[128 = 0]

tppm: 73 145 64 145 139 131 144 153 133 165 115 135 179 151 78 173 82 146 192 100 140
hjsb: 118 155 121 139 126 114 118 92 97 114 134 135 142 143 164 87 133 157 147 97 144
ppsj: 118 104 103 129 136 139 182 119 104 159 132 102 152 136 86 165 149 100 147 170 142
nmhq: 98 81 188 108 158 94 105 145 133 156 138 139 117 155 118 154 151 148 125 106 108
qdzs: 166 124 122 179 127 131 164 146 117 119 63 74 119 154 126 126 150 84 110 148 81
hjsb: 101 134 98 88 131 118 130 144 110 153 127 157 136 125 135 125 111 148 159 105 126
dsth: 156 129 124 137 105 144 143 144 156 95 112 107 115 116 135 114 138 105 95 155 80
dsth: 124 117 156 149 140 101 123 128 127 140 123 92 119 103 133 125 142 133 124 157 91
tppm: 105 138 101 188 143 124 121 127 173 153 118 108 149 176 106 116 87 128 140 95 58
tppm: 104 147 123 190 154 96 106 118 125 150 127 108 149 94 111 146 82 144 157 140 128
hjsb: 164 140 182 155 153 127 84 111 95 113 107 132 97 133 153 125 139 123 110 98 174
nmhq: 186 137 108 154 172 132 127 85 58 143 127 153 101 54 141 130 75 59 109 174 128
nmhq: 89 151 81 156 105 118 133 147 167 119 121 133 172 160 110 128 88 160 160 96 120
ppsj: 131 104 162 118 105 102 132 168 134 67 117 136 126 87 133 161 148 136 102 166 119
tppm: 100 132 94 106 80 122 171 144 144 88 133 111 159 114 138 109 155 155 139 158 88
hjsb: 172 147 133 192 85 121 130 131 172 92 92 93 124 175 137 94 121 119 96 121 159
tppm: 102 146 140 166 127 132 106 117 137 55 136 145 159 144 135 134 133 159 131 91 106
ppsj: 118 105 141 90 135 126 141 134 105 149 131 131 124 139 124 142 159 130 137 129 146
qdzs: 132 151 144 162 132 163 111 148 153 126 101 78 125 127 102 157 144 132 137 125 150
tppm: 110 114 113 135 128 93 140 131 104 69 133 179 154 105 144 137 107 131 121 135 67
dsth: 119 150 130 159 125 154 100 143 201 137 137 84 124 95 99 138 106 137 126 146 99
ppsj: 129 111 181 91 154 121 74 101 134 143 186 169 95 85 143 124 116 137 104 128 138
dsth: 133 115 129 192 120 55 165 134 93 124 84 83 147 124 134 129 130 126 134 175 125
nmhq: 133 117 118 110 104 106 141 107 151 167 157 122 123 144 134 86 118 131 121 143 151
hjsb: 131 142 142 102 130 142 117 157 103 91 89 132 112 128 164 119 167 141 128 95 88
qdzs: 161 120 126 111 166 126 112 117 100 197 122 153 88 128 133 119 90 89 121 114 143
ppsj: 108 86 194 91 159 123 107 139 109 126 150 149 117 112 113 185 167 139 122 131 144
hjsb: 134 128 130 113 150 122 106 109 103 131 149 171 115 95 144 124 99 120 122 124 122
nmhq: 128 167 111 147 150 185 118 145 97 65 92 133 138 97 127 166 139 118 142 108 89
ppsj: 112 129 147 83 152 143 100 132 116 168 137 138 110 130 132 132 143 147 147 95 147
hjsb: 129 131 132 118 142 125 141 130 71 148 90 113 125 158 143 126 166 132 153 104 153
qdzs: 121 147 119 147 149 139 106 144 124 138 101 139 131 148 117 148 103 132 148 84 136
ppsj: 127 91 134 120 136 123 157 112 113 136 138 137 135 173 118 134 152 108 118 128 119
qdzs: 110 141 82 88 182 145 134 133 62 215 113 137 122 92 116 151 104 113 184 122 123
qdzs: 85 116 153 85 142 100 93 154 126 142 151 169 130 91 122 164 111 170 150 116 153
qdzs: 128 125 137 86 110 154 156 132 126 137 143 69 117 66 124 133 190 131 132 201 134
dsth: 117 117 155 122 142 110 112 117 123 149 141 125 120 129 135 121 138 143 131 123 128
hjsb: 178 97 156 106 132 138 143 163 113 132 88 121 85 124 125 152 154 80 91 153 130
qdzs: 140 140 139 101 96 148 118 124 146 80 143 144 120 131 154 101 150 144 108 114 144
dsth: 102 137 126 106 156 176 115 116 113 114 156 144 140 99 112 163 144 133 147 121 116
hjsb: 144 145 116 111 93 109 152 129 92 109 90 120 127 170 179 72 165 146 135 101 154
qdzs: 76 159 84 161 94 153 166 75 137 52 179 100 204 117 124 111 162 166 158 156 96
ppsj: 121 113 162 160 113 75 121 160 143 103 103 116 134 127 128 145 127 151 120 139 137
tppm: 133 136 127 110 128 182 126 138 133 105 122 139 128 156 114 150 152 120 127 97 147
tppm: 149 152 157 189 146 129 99 88 117 93 136 100 120 80 146 115 127 123 111 154 108
dsth: 127 120 138 113 165 128 121 127 96 182 117 117 108 126 128 132 137 119 143 121 116
nmhq: 157 107 135 119 94 94 151 129 141 142 130 114 112 122 137 103 127 116 102 172 160
nmhq: 134 136 117 154 120 97 112 136 144 132 127 151 133 112 120 136 66 131 127 131 167
nmhq: 100 115 114 168 153 123 146 167 132 135 91 104 152 136 87 182 120 117 148 134 65
qdzs: 119 101 82 149 116 90 197 140 107 133 95 114 159 169 123 120 130 106 136 149 63
tppm: 110 127 91 130 123 130 150 130 123 96 127 159 157 151 129 127 117 125 134 109 78
tppm: 149 111 191 124 139 91 91 109 109 126 141 149 98 120 158 115 134 137 101 122 171
nmhq: 104 128 120 118 136 172 145 128 148 156 133 80 137 155 103 133 172 130 148 125 91
dsth: 121 126 98 108 126 148 161 116 106 129 138 128 143 125 121 131 145 116 141 144 121
nmhq: 150 133 134 145 122 122 106 145 163 154 129 122 111 89 101 153 78 116 117 158 186
qdzs: 104 155 138 108 124 170 117 113 130 111 163 92 137 61 121 143 169 158 150 163 149
tppm: 92 124 164 105 98 142 110 201 193 92 119 105 136 108 96 185 161 175 133 133 141
nmhq: 103 145 98 159 115 130 135 144 160 130 118 111 159 149 100 142 107 144 153 116 131
dsth: 105 112 153 113 130 131 134 95 113 105 166 131 144 140 134 126 176 147 129 129 129
dsth: 136 130 135 148 105 167 145 122 160 71 133 98 139 141 118 130 169 119 105 144 101
ppsj: 139 143 102 97 123 155 139 117 107 130 113 145 121 186 159 83 148 123 132 73 117
hjsb: 168 113 138 116 143 131 140 118 83 121 115 140 101 112 149 122 143 87 101 147 112
hjsb: 118 129 149 153 126 115 143 49 90 121 169 95 153 147 144 95 179 149 141 145 177
ppsj: 127 158 124 134 147 157 89 113 142 139 151 132 118 82 124 128 97 132 135 125 129
dsth: 141 126 175 124 131 118 75 133 160 141 129 149 98 172 142 110 117 146 108 70 165
ppsj: 141 126 149 151 136 117 101 96 139 111 157 150 120 118 140 112 104 123 102 127 122
119 121 131 161 113 108 153 113 125 112 128 100 154 150 122 127 151 137 133 146 142 -> dsth
144 103 210 126 158 98 80 127 143 182 121 95 71 151 153 95 156 136 101 107 101 -> dsth
125 171 117 90 125 184 102 135 111 54 124 169 125 105 166 117 147 146 131 81 98 -> nmhq
110 93 127 126 112 74 138 153 152 135 126 163 143 177 120 132 100 139 122 109 126 -> qdzs
109 121 132 116 115 121 134 101 115 105 157 158 154 165 131 125 144 151 137 105 179 -> dsth
116 119 122 127 95 122 124 128 196 147 156 142 142 193 103 118 103 145 124 98 182 -> qdzs
100 131 134 143 125 97 119 122 111 78 139 160 157 119 142 136 121 159 138 116 125 -> tppm
138 127 124 103 118 146 141 132 123 127 127 124 120 123 129 128 147 120 124 139 141 -> tppm
139 150 168 138 133 163 96 124 131 108 129 102 115 101 121 153 156 139 127 131 186 -> tppm
133 153 110 207 166 147 104 88 137 160 129 120 142 164 97 135 75 106 142 94 141 -> qdzs
148 97 151 99 127 126 124 150 155 152 122 138 95 163 129 119 134 110 97 113 110 -> tppm
132 121 107 82 125 159 141 128 141 139 164 136 117 65 115 138 121 106 118 179 106 -> ppsj
130 106 123 121 152 101 124 119 118 185 139 155 118 137 119 129 88 111 129 124 137 -> qdzs
117 143 146 52 100 107 98 196 140 141 93 133 94 111 171 102 145 183 141 93 139 -> ppsj
138 135 77 155 108 117 177 138 105 119 94 116 154 131 117 137 112 107 142 155 140 -> dsth
164 102 138 145 125 111 159 136 120 139 98 93 108 132 131 120 146 89 100 169 98 -> qdzs
114 136 135 157 142 109 111 105 92 70 139 170 153 113 144 139 114 143 132 112 124 -> tppm
131 116 117 133 151 114 142 59 97 189 168 126 130 153 135 87 122 111 135 133 138 -> nmhq
87 162 98 141 127 150 127 100 114 81 153 137 172 112 132 127 133 161 162 114 111 -> qdzs
140 151 129 113 113 135 126 138 97 88 106 135 124 108 156 123 149 141 133 121 156 -> ppsj
100 131 179 154 144 117 72 119 202 194 160 72 113 135 107 116 122 169 136 118 133 -> dsth
93 180 104 125 71 178 124 156 188 70 120 103 166 168 121 121 160 188 158 80 161 -> nmhq
117 114 188 177 139 81 73 143 174 108 129 137 122 137 127 139 100 154 104 104 106 -> ppsj
96 123 124 121 87 132 135 168 226 171 137 75 141 164 82 135 132 162 143 132 154 -> nmhq
131 141 63 192 147 114 156 81 107 171 131 126 160 152 108 113 64 95 151 133 127 -> hjsb
136 126 126 103 160 151 128 131 73 127 110 157 118 128 134 150 141 108 136 105 126 -> dsth
168 123 145 135 81 143 140 169 184 109 85 94 107 190 125 114 156 116 91 115 151 -> qdzs
112 127 128 145 128 110 110 81 139 109 182 171 149 137 134 109 95 143 121 113 135 -> qdzs
84 110 127 120 122 93 124 168 146 112 126 164 155 142 113 161 107 160 143 105 113 -> tppm

tcqj: 113 153 153 99 121 116 146 122 165 137 127 122 139 120 126 114 129 139 161 117 110
tcqj: 101 111 132 92 98 103 138 143 157 152 133 119 96 128 117 147 149 142 152 104 147
tcqj: 108 99 132 124 129 121 120 151 123 144 126 113 103 105 109 159 114 129 128 130 151
rfcc: 140 113 148 149 157 116 110 128 91 106 134 150 130 121 115 152 81 125 95 134 99
rfcc: 116 134 152 99 96 117 166 128 181 125 108 112 113 128 107 122 173 156 177 118 146
glmz: 123 112 116 122 113 149 113 135 77 162 143 104 108 112 119 171 125 90 67 151 144
glmz: 134 103 139 161 154 119 131 155 124 103 121 136 124 126 121 153 98 159 134 129 113
rfcc: 128 178 200 101 120 133 180 119 170 123 108 106 155 99 100 126 123 151 157 143 78
glmz: 125 105 110 173 169 160 101 146 127 118 83 110 131 75 105 105 107 121 157 160 198
tcqj: 64 80 136 77 106 85 118 166 157 180 139 105 70 99 101 175 123 137 163 96 173
tcqj: 172 131 94 161 125 144 112 159 142 128 78 163 152 104 120 102 113 159 130 118 124
rfcc: 133 138 113 117 118 165 91 134 111 177 88 116 135 51 89 114 109 87 101 153 172
rfcc: 132 97 138 157 168 120 93 128 73 107 137 145 120 115 113 156 74 108 88 142 125
hghc: 163 91 131 202 166 128 135 157 116 62 102 152 127 142 119 148 106 178 133 137 118
hghc: 99 142 175 105 148 131 123 126 135 149 115 101 135 64 91 131 86 108 143 149 133
rfcc: 128 107 144 133 133 131 115 115 119 109 99 126 108 99 84 124 134 112 133 146 182
hghc: 113 203 130 66 94 148 143 82 163 174 140 104 163 123 150 70 166 89 144 129 119
hghc: 124 115 122 141 145 106 125 133 147 107 131 146 127 148 142 117 123 151 159 108 126
hghc: 136 113 101 128 101 140 126 136 103 144 136 122 109 142 133 152 153 118 91 130 142
hghc: 127 103 134 161 172 131 97 138 82 117 133 131 127 105 118 153 72 110 97 148 128
glmz: 156 140 111 142 106 140 157 107 150 91 113 135 133 173 143 93 194 146 149 127 144
tcqj: 121 105 126 167 160 134 140 112 131 71 127 113 117 159 138 112 157 133 166 146 175
rfcc: 80 139 131 98 115 161 145 121 162 164 114 55 115 88 114 108 172 99 177 159 209
rfcc: 132 139 180 113 119 130 148 115 150 111 87 119 126 87 72 122 135 134 150 146 144
hghc: 120 129 118 120 90 175 156 148 131 164 107 68 111 101 111 150 174 120 121 161 175
hghc: 123 141 117 128 127 140 137 125 145 131 127 114 137 134 143 108 146 128 148 132 139
glmz: 122 105 122 139 110 169 141 171 106 163 110 74 104 87 102 183 135 125 99 165 162
tcqj: 95 156 173 96 144 120 140 95 121 134 167 102 138 129 136 133 112 97 127 142 99
glmz: 101 132 99 103 127 141 88 124 125 180 126 112 127 87 126 103 119 82 129 131 178
hghc: 111 143 124 87 123 86 106 100 142 141 162 163 133 154 152 100 121 114 138 86 104
rfcc: 94 113 164 96 106 96 168 150 173 134 135 106 97 133 114 165 145 168 173 108 123
glmz: 159 107 110 158 120 139 130 117 80 96 140 139 113 172 137 150 156 120 77 140 131
tcqj: 86 94 177 129 139 126 171 120 127 94 145 67 83 142 108 174 162 129 156 161 172
glmz: 128 98 67 124 104 125 95 130 85 156 163 141 101 164 158 145 150 98 76 111 151
glmz: 121 166 165 87 80 144 188 136 169 156 117 85 132 114 113 145 166 149 144 137 103
tcqj: 137 148 160 124 120 139 155 137 144 129 107 115 141 105 107 137 124 146 133 141 103
111 124 126 116 138 117 104 148 139 158 121 133 131 91 119 127 89 128 140 115 128 -> tcqj
100 149 172 133 188 136 113 119 135 126 117 106 158 67 109 107 62 108 160 157 126 -> hghc
134 171 181 124 146 150 147 110 130 121 112 109 162 89 105 119 101 118 127 162 95 -> rfcc
96 105 140 100 117 113 122 137 112 158 152 107 96 117 116 171 120 111 111 126 139 -> tcqj
168 118 130 144 111 117 137 130 111 99 121 164 123 155 120 146 136 152 96 117 97 -> hghc
163 151 127 151 134 136 139 112 128 95 121 152 156 154 143 104 134 141 122 130 94 -> hghc
131 117 93 127 114 126 113 140 126 146 132 138 120 138 142 126 137 128 120 112 140 -> rfcc
164 146 135 133 95 157 163 90 101 96 129 119 127 169 127 130 193 114 87 155 126 -> glmz
104 126 123 142 171 127 108 126 130 126 139 120 140 117 145 109 96 115 154 133 140 -> hghc
122 121 149 122 114 126 151 159 166 134 95 114 118 97 97 143 131 165 163 126 137 -> tcqj
156 122 67 137 106 124 104 139 120 142 132 168 132 160 160 112 142 134 104 96 121 -> rfcc
89 139 115 105 155 117 91 107 123 157 164 124 139 122 157 101 99 85 137 120 136 -> hghc
65 120 195 100 159 119 141 117 111 138 166 69 107 101 109 177 95 96 133 160 132 -> tcqj
106 108 147 97 138 71 95 122 123 134 152 167 111 126 117 141 85 123 126 90 109 -> hghc
146 118 151 126 122 100 127 147 123 123 122 163 125 122 107 160 93 156 107 107 79 -> rfcc
120 112 158 119 112 86 174 125 172 84 137 137 103 181 129 140 170 180 177 99 116 -> rfcc
93 173 130 123 151 151 163 122 142 148 183 73 163 157 197 122 128 119 149 145 83 -> rfcc
118 133 141 103 87 150 163 156 130 172 127 81 112 107 113 178 148 134 107 144 121 -> glmz
100 129 154 98 110 136 147 129 161 146 103 88 110 88 90 128 153 125 166 142 177 -> rfcc
151 142 150 151 150 144 127 120 104 108 115 134 150 110 113 129 98 122 103 153 102 -> hghc

gq_jg: 113 124 127 116 120 159 120 179 85 119 159 108 126 67 83 112 176 120 153 167 108
nf_rm: 155 122 172 122 173 130 147 148 150 160 122 123 184 92 109 129 137 126 190 99 128
nf_rm: 126 133 115 126 114 103 125 108 133 103 135 112 107 188 145 122 111 126 122 135 128
gq_jg: 112 127 134 109 112 129 62 130 143 114 104 138 123 166 164 142 133 122 96 130 131
hm_dt: 119 135 146 149 185 171 140 76 81 141 139 142 60 143 96 112 169 127 126 136 157
hm_dt: 134 128 155 165 138 117 130 93 125 136 162 129 64 167 151 139 152 127 117 135 125
cj_dr: 135 192 160 133 125 129 145 95 44 120 156 125 46 143 146 125 132 99 123 112 142
qz_pq: 144 104 179 148 145 134 102 135 145 165 142 148 111 107 171 160 191 126 114 117 107
gq_jg: 133 125 88 165 124 111 192 117 182 151 103 147 191 90 90 130 31 158 135 112 147
gq_jg: 130 135 132 149 169 142 162 80 111 138 131 135 96 148 102 114 124 133 136 122 154
cj_dr: 120 146 156 132 151 130 108 107 118 118 137 115 99 177 113 119 128 119 155 137 147
nf_rm: 122 145 143 106 102 118 96 165 110 104 146 100 129 132 130 125 137 110 152 144 113
gq_jg: 121 148 168 106 135 147 101 185 97 122 149 98 151 84 81 115 152 108 197 147 122
qz_pq: 141 145 100 112 119 130 180 115 69 116 139 123 99 114 135 111 140 119 111 116 122
gq_jg: 116 115 103 147 85 107 122 145 147 112 153 115 120 133 132 133 116 136 113 161 106
hm_dt: 134 138 92 79 86 107 132 148 106 93 118 110 144 139 159 118 121 116 111 118 110
qz_pq: 143 150 194 140 138 114 94 107 125 142 140 135 85 167 182 155 150 110 126 105 129
qz_pq: 96 152 136 147 137 150 101 134 139 128 114 131 149 116 61 121 72 133 162 151 165
cj_dr: 131 142 134 144 138 140 168 144 103 139 152 117 136 74 76 115 121 128 170 137 130
nf_rm: 114 137 114 136 133 160 110 79 106 141 90 181 81 133 160 143 130 132 46 109 156
qz_pq: 151 128 102 128 80 65 149 124 185 123 108 131 170 156 190 151 57 136 101 93 115
qz_pq: 119 121 109 152 111 125 136 147 169 143 114 142 175 85 102 138 75 146 129 133 133
nf_rm: 156 103 152 110 164 104 118 101 184 142 95 135 159 189 178 140 134 132 131 85 131
cj_dr: 111 155 85 68 94 145 123 150 48 78 126 105 111 124 119 96 144 106 114 143 123
cj_dr: 124 108 128 103 127 141 99 165 141 129 114 127 165 102 126 130 152 128 133 133 116
qz_pq: 120 98 193 149 165 144 61 137 159 147 151 125 106 151 128 144 196 127 153 155 120
cj_dr: 146 102 120 169 134 98 178 129 197 155 134 127 179 110 108 136 80 154 157 122 122
cj_dr: 105 156 144 135 164 165 139 132 73 115 159 99 104 114 30 89 134 119 198 168 153
nf_rm: 132 121 106 143 128 114 163 109 140 125 135 123 126 144 117 120 106 139 130 132 130
nf_rm: 115 144 129 169 162 153 154 76 105 141 134 145 79 137 87 118 112 136 125 137 164
hm_dt: 114 114 100 145 138 180 160 128 72 142 147 146 88 55 88 115 179 135 98 154 125
nf_rm: 113 166 62 145 82 130 176 88 73 110 123 151 75 118 130 121 72 132 57 128 146
gq_jg: 115 114 84 125 152 181 159 126 119 152 83 167 166 49 77 116 116 147 104 120 153
hm_dt: 150 127 138 132 142 127 164 125 121 149 132 134 135 98 136 132 140 128 134 105 122
cj_dr: 151 178 198 153 139 126 137 107 77 156 155 142 68 112 164 152 144 103 131 94 134
gq_jg: 127 150 144 144 192 150 151 69 133 151 91 153 132 151 88 117 82 136 150 98 186
cj_dr: 140 126 174 151 162 106 134 136 179 143 143 103 168 145 91 127 100 133 211 129 135
gq_jg: 134 147 142 143 142 96 120 82 195 140 77 150 165 191 150 146 34 138 129 84 169
nf_rm: 133 139 90 113 86 88 142 112 128 94 127 114 118 181 167 124 91 126 101 121 120
qz_pq: 140 126 132 137 119 120 139 129 135 142 128 140 131 109 151 143 126 130 113 113 120
qz_pq: 144 131 163 171 110 84 131 117 152 135 174 116 90 163 167 152 127 126 134 132 107
hm_dt: 128 129 134 146 106 124 128 145 119 132 154 126 110 102 135 139 141 126 120 142 110
hm_dt: 120 112 101 128 125 128 126 110 137 117 122 131 115 157 133 123 130 137 103 138 129
90 117 97 146 153 175 122 99 103 118 130 136 85 137 67 103 142 141 113 173 155 -> cj_dr
116 118 96 164 135 110 152 69 145 109 146 119 78 209 114 113 102 145 115 154 143 -> nf_rm
142 132 125 129 137 125 161 123 129 141 119 135 148 107 125 128 111 131 134 106 132 -> nf_rm
120 167 180 102 132 137 69 138 92 115 127 119 105 152 142 132 145 99 147 123 139 -> nf_rm
125 130 143 172 106 92 118 131 185 133 145 121 139 149 128 147 75 139 146 142 126 -> qz_pq
118 106 86 144 124 133 149 113 144 128 122 139 128 125 112 122 114 147 101 142 131 -> cj_dr
132 114 133 143 131 110 113 100 169 135 116 142 121 174 164 145 118 137 104 117 132 -> cj_dr
116 108 111 120 103 129 96 144 137 116 128 130 123 132 148 135 149 130 97 147 111 -> nf_rm
100 126 96 180 133 141 157 106 133 126 149 126 106 124 54 110 87 150 138 174 149 -> gq_jg
107 126 133 117 144 140 81 105 129 108 118 124 100 192 126 119 141 125 122 145 145 -> cj_dr
143 168 160 92 162 151 147 137 73 136 114 124 147 92 105 112 134 105 174 93 147 -> hm_dt
127 162 130 144 152 136 147 59 101 133 109 153 79 169 135 126 96 126 101 102 169 -> nf_rm
129 107 113 131 117 102 133 130 151 109 150 102 125 168 131 120 132 134 139 150 110 -> qz_pq
120 136 107 114 129 132 129 83 78 96 140 119 52 196 148 109 159 119 93 139 133 -> hm_dt
127 124 91 82 155 144 143 107 118 112 82 131 157 152 114 101 118 130 124 107 151 -> hm_dt
126 123 112 122 110 141 118 122 110 133 115 155 105 110 166 142 152 127 68 119 121 -> cj_dr
86 136 167 133 166 167 46 138 155 130 102 131 152 143 62 123 109 129 174 158 171 -> qz_pq
123 155 157 86 108 124 58 135 107 107 108 129 110 169 186 142 145 101 105 111 129 -> nf_rm
119 128 116 136 123 120 136 127 127 111 147 108 118 148 103 114 118 131 147 152 127 -> qz_pq
126 137 119 107 128 146 118 136 139 146 71 163 181 85 134 140 93 131 105 92 149 -> qz_pq
